Below is a small trained network, with its code and all its weights. Each question gives an input and a target symbol and asks what happens when units are switched off, that is, made to give their printed mean instead of their output.

import numpy as np


def w(rows, s, z=0):
    codes = np.array(rows[::2]) - 128.0
    scale = np.full(codes.shape[1], s)
    scale[-1] = z or s
    return codes * scale


def norm(h):
    return h / np.sqrt((h * h).mean(-1, keepdims=True) + 1e-5)


def f(y):
    return np.maximum(y, 0)


def softmax(a):
    e = np.exp(a - a.max(-1, keepdims=True))
    return e / e.sum(-1, keepdims=True)


def log_softmax(a):
    a = a - a.max(-1, keepdims=True)
    return a - np.log(np.exp(a).sum(-1, keepdims=True))


def net(x, mask):
    ids = ['γεζθσω'.index(c) for c in x.split()]
    T = len(ids)
    res = E[ids] + P[:T]
    u = 0
    for l in range(3):
        r = norm(res)
        for j in range(2):
            rows = slice(2 * j, 2 * j + 2)
            q, k, v = (r @ M[l][rows].T for M in (Q, K, V))
            z = softmax(np.where(np.tri(T) > 0, q @ k.T / 2**0.5, -1e9)) @ v
            o = O[l][rows]
            res = res + np.where(mask[u + j], z, o[:, -1]) @ o[:, :-1]
        u += 2
        y = f(norm(res) @ A[l][:, :-1].T + A[l][:, -1])
        res = res + np.where(mask[u : u + 4], y, B[l][:, -1]) @ B[l][:, :-1]
        u += 4
    return log_softmax(norm(res)[-1] @ U[:, :-1].T + U[:, -1])


Q, K, V, O, A, B = {}, {}, {}, {}, {}, {}
E = w([
[165,167,99,141,215,94,224],'γ',
[17,151,157,158,190,67,126],'ε',
[65,110,90,81,108,113,30],'ζ',
[147,62,157,195,179,194,83],'θ',
[197,93,80,150,112,2,119],'σ',
[189,137,15,60,103,158,134],'ω',
],0.0018)
P = w([
[134,127,163,89,125,137,124],'0',
[96,123,75,192,87,183,151],'1',
[157,214,109,191,131,156,97],'2',
[168,190,205,113,174,115,62],'3',
[112,93,240,40,89,136,170],'4',
[76,39,60,133,109,116,249],'5',
[89,145,6,215,161,152,123],'6',
[165,237,153,138,131,121,54],'7',
],0.0024)
Q[0] = w([
[172,227,96,204,163,150,28],'L0H0',
[81,104,30,183,149,132,154],'L0H0',
[102,120,2,225,147,131,133],'L0H1',
[85,12,129,97,103,113,225],'L0H1',
],0.008)
K[0] = w([
[145,75,226,23,153,88,136],'L0H0',
[179,233,177,149,196,99,33],'L0H0',
[187,192,178,94,191,106,58],'L0H1',
[140,219,31,254,123,153,100],'L0H1',
],0.0068)
V[0] = w([
[207,43,85,142,64,174,112],'L0H0',
[117,137,82,107,67,3,90],'L0H0',
[43,72,147,102,75,186,44],'L0H1',
[124,45,218,187,163,58,103],'L0H1',
],0.0041)
O[0] = w([
[92,167,37,193,176,195,149,181],'L0H0',
[143,153,160,210,3,157,156,156],'L0H0',
[91,22,68,183,96,73,161,196],'L0H1',
[137,60,153,106,148,208,207,6],'L0H1',
],0.0049,0.0018)
A[0] = w([
[74,59,110,81,158,32,50,116],'L0N0',
[30,133,128,184,153,187,127,115],'L0N1',
[151,195,202,163,3,99,69,116],'L0N2',
[35,128,188,157,155,135,118,253],'L0N3',
],0.0031,0.0016)
B[0] = w([
[163,165,103,122,128,217,231,230],'L0N0',
[196,153,111,99,129,118,140,187],'L0N1',
[136,115,85,120,251,193,219,252],'L0N2',
[194,164,74,86,89,132,138,212],'L0N3',
],0.003,0.0019)
Q[1] = w([
[139,197,51,111,93,133,3],'L1H0',
[82,145,193,158,187,135,129],'L1H0',
[127,157,104,115,209,197,55],'L1H1',
[35,87,227,143,141,138,106],'L1H1',
],0.0033)
K[1] = w([
[120,17,170,87,149,164,207],'L1H0',
[63,145,90,145,34,99,149],'L1H0',
[70,79,143,185,119,72,145],'L1H1',
[44,157,1,86,148,90,125],'L1H1',
],0.0035)
V[1] = w([
[63,143,105,178,185,108,127],'L1H0',
[68,214,140,160,121,106,58],'L1H0',
[75,99,96,66,181,1,70],'L1H1',
[180,45,161,26,85,100,118],'L1H1',
],0.0031)
O[1] = w([
[214,120,21,112,136,112,116,172],'L1H0',
[189,138,72,108,19,133,37,119],'L1H0',
[160,5,98,47,178,4,4,75],'L1H1',
[40,62,248,106,169,66,132,8],'L1H1',
],0.0025,0.0017)
A[1] = w([
[155,88,158,75,92,136,167,6],'L1N0',
[101,59,89,213,56,107,163,115],'L1N1',
[58,203,89,164,156,106,84,85],'L1N2',
[2,124,196,126,157,120,154,78],'L1N3',
],0.005,0.0014)
B[1] = w([
[162,84,129,163,94,75,138,145],'L1N0',
[31,210,169,71,154,87,95,253],'L1N1',
[255,80,82,133,87,84,128,220],'L1N2',
[229,49,152,170,63,84,109,151],'L1N3',
],0.0043,0.0034)
Q[2] = w([
[64,148,191,90,158,120,119],'L2H0',
[149,121,74,165,89,48,145],'L2H0',
[181,112,82,143,159,167,159],'L2H1',
[255,145,106,101,151,120,142],'L2H1',
],0.0045)
K[2] = w([
[234,115,41,150,81,159,152],'L2H0',
[83,118,186,104,241,235,63],'L2H0',
[85,121,227,164,106,101,20],'L2H1',
[4,85,140,231,169,139,41],'L2H1',
],0.0028)
V[2] = w([
[158,172,224,147,10,126,86],'L2H0',
[92,218,215,8,220,155,65],'L2H0',
[253,83,134,104,88,187,34],'L2H1',
[33,195,80,89,44,35,78],'L2H1',
],0.0033)
O[2] = w([
[191,164,228,125,54,121,116,82],'L2H0',
[112,218,193,36,201,164,76,90],'L2H0',
[255,161,64,70,96,113,111,67],'L2H1',
[78,182,155,211,126,41,41,252],'L2H1',
],0.0039,0.0022)
A[2] = w([
[80,31,46,253,33,136,151,5],'L2N0',
[123,148,82,120,79,119,99,150],'L2N1',
[107,86,101,185,30,92,106,34],'L2N2',
[157,99,81,100,176,147,137,73],'L2N3',
],0.0023,0.0014)
B[2] = w([
[101,206,235,31,236,159,6,219],'L2N0',
[89,74,123,208,103,103,134,252],'L2N1',
[72,150,195,142,100,103,73,207],'L2N2',
[81,126,138,123,148,132,73,184],'L2N3',
],0.0022,0.0011)
U = w([
[163,205,206,18,187,140,70,71],'γ',
[186,15,214,116,70,92,162,125],'ε',
[1,146,167,174,112,83,90,254],'ζ',
[96,41,62,96,227,175,162,144],'θ',
[140,195,158,182,75,248,213,48],'σ',
[225,159,40,176,87,87,66,109],'ω',
],0.0052,0.00088)

Each question gives the input, a string of symbols that net reads in full, and the target symbol t.
The units are the heads (2 rows each of Q, K, V and O) and the neurons (one row each of A and B). Each row of codes is followed by its name. A weight is (code - 128) times the scale printed after its matrix; where a second scale follows, it is the last column's (O, A, B and U).
mask holds one flag per unit, layer by layer, with each layer's heads first. A switched-off unit (its flag False) gives its mean, the last column of its rows in O or B, instead of its output. The means were averaged over made-up inputs and are rounded, as every weight is.
A unit's drop is (log p(t) with every unit on - log p(t) with that unit switched off) / (log p(t) with every unit on - log p(t) with every unit switched off).
top k neurons: the k neurons with the biggest drops, biggest first
k most important neurons of layer l: the k neurons of layer l with the biggest drops, biggest first
which heads matter: for each layer, one digit per head in row order, 1 if its drop is at least 0.15 and else 0, layers parted by /
drop of u: that unit's drop, to one decimal
input ε ζ γ γ ω ζ γ, target γ: which heads matter : 11 / 00 / 00
input ζ ω ζ θ γ σ, target ζ: which heads matter : 01 / 00 / 00
input γ ζ ω ζ σ ω ε σ, target σ: which heads matter : 01 / 00 / 00
input ε ω ζ ε ω θ, target ε: which heads matter : 10 / 11 / 11
input ω σ θ θ ζ, target σ: which heads matter : 10 / 00 / 00
input ζ ω θ ω ω ζ ω ω, target ζ: which heads matter : 01 / 00 / 01
input ω ε σ σ σ ω θ ω, target σ: which heads matter : 11 / 00 / 00
input ω σ ω σ γ γ, target ω: which heads matter : 01 / 00 / 00
input σ ζ ω ε ω ω σ, target ε: which heads matter : 11 / 00 / 00
input ε ω ω ζ, target ε: which heads matter : 10 / 00 / 00
input ε ζ γ γ θ θ, target ε: 3 most important neurons of layer 1 : (L1N3, L1N1, L1N0)
input ε ω ζ θ γ, target ε: top neuron : (L1N3)
input ε ω ω ε θ, target ω: which heads matter : 11 / 00 / 00
input ω γ ω γ θ, target γ: which heads matter : 01 / 00 / 00
input σ ε ζ σ γ σ, target σ: which heads matter : 11 / 01 / 01
input ω ζ ε ε ε ε, target ε: which heads matter : 10 / 00 / 00
input γ ζ θ ζ, target γ: which heads matter : 11 / 00 / 00
input ζ ζ θ σ ε θ γ σ, target ζ: top 2 neurons : (L1N1, L1N2)
input ε ω γ γ θ σ, target ε: 3 most important neurons of layer 1 : (L1N3, L1N1, L1N0)
input ζ ε ω θ ζ, target ε: top 2 neurons : (L1N3, L1N0)
input ε ω γ γ θ ζ ε, target γ: most important neuron of layer 1 : (L1N2)
input γ θ ω ζ ζ, target γ: most important neuron of layer 0 : (L0N2)
input ω ω ω σ ω ζ, target ω: drop of L0H1 : 0.5
input θ θ ω ω, target θ: drop of L0H1 : 0.1
input σ ε σ θ σ γ, target σ: drop of L1N1 : 0.0
input θ σ ε, target θ: drop of L0H0 : 0.3
input ζ θ ζ ζ ω γ, target ζ: most important neuron of layer 1 : (L1N1)
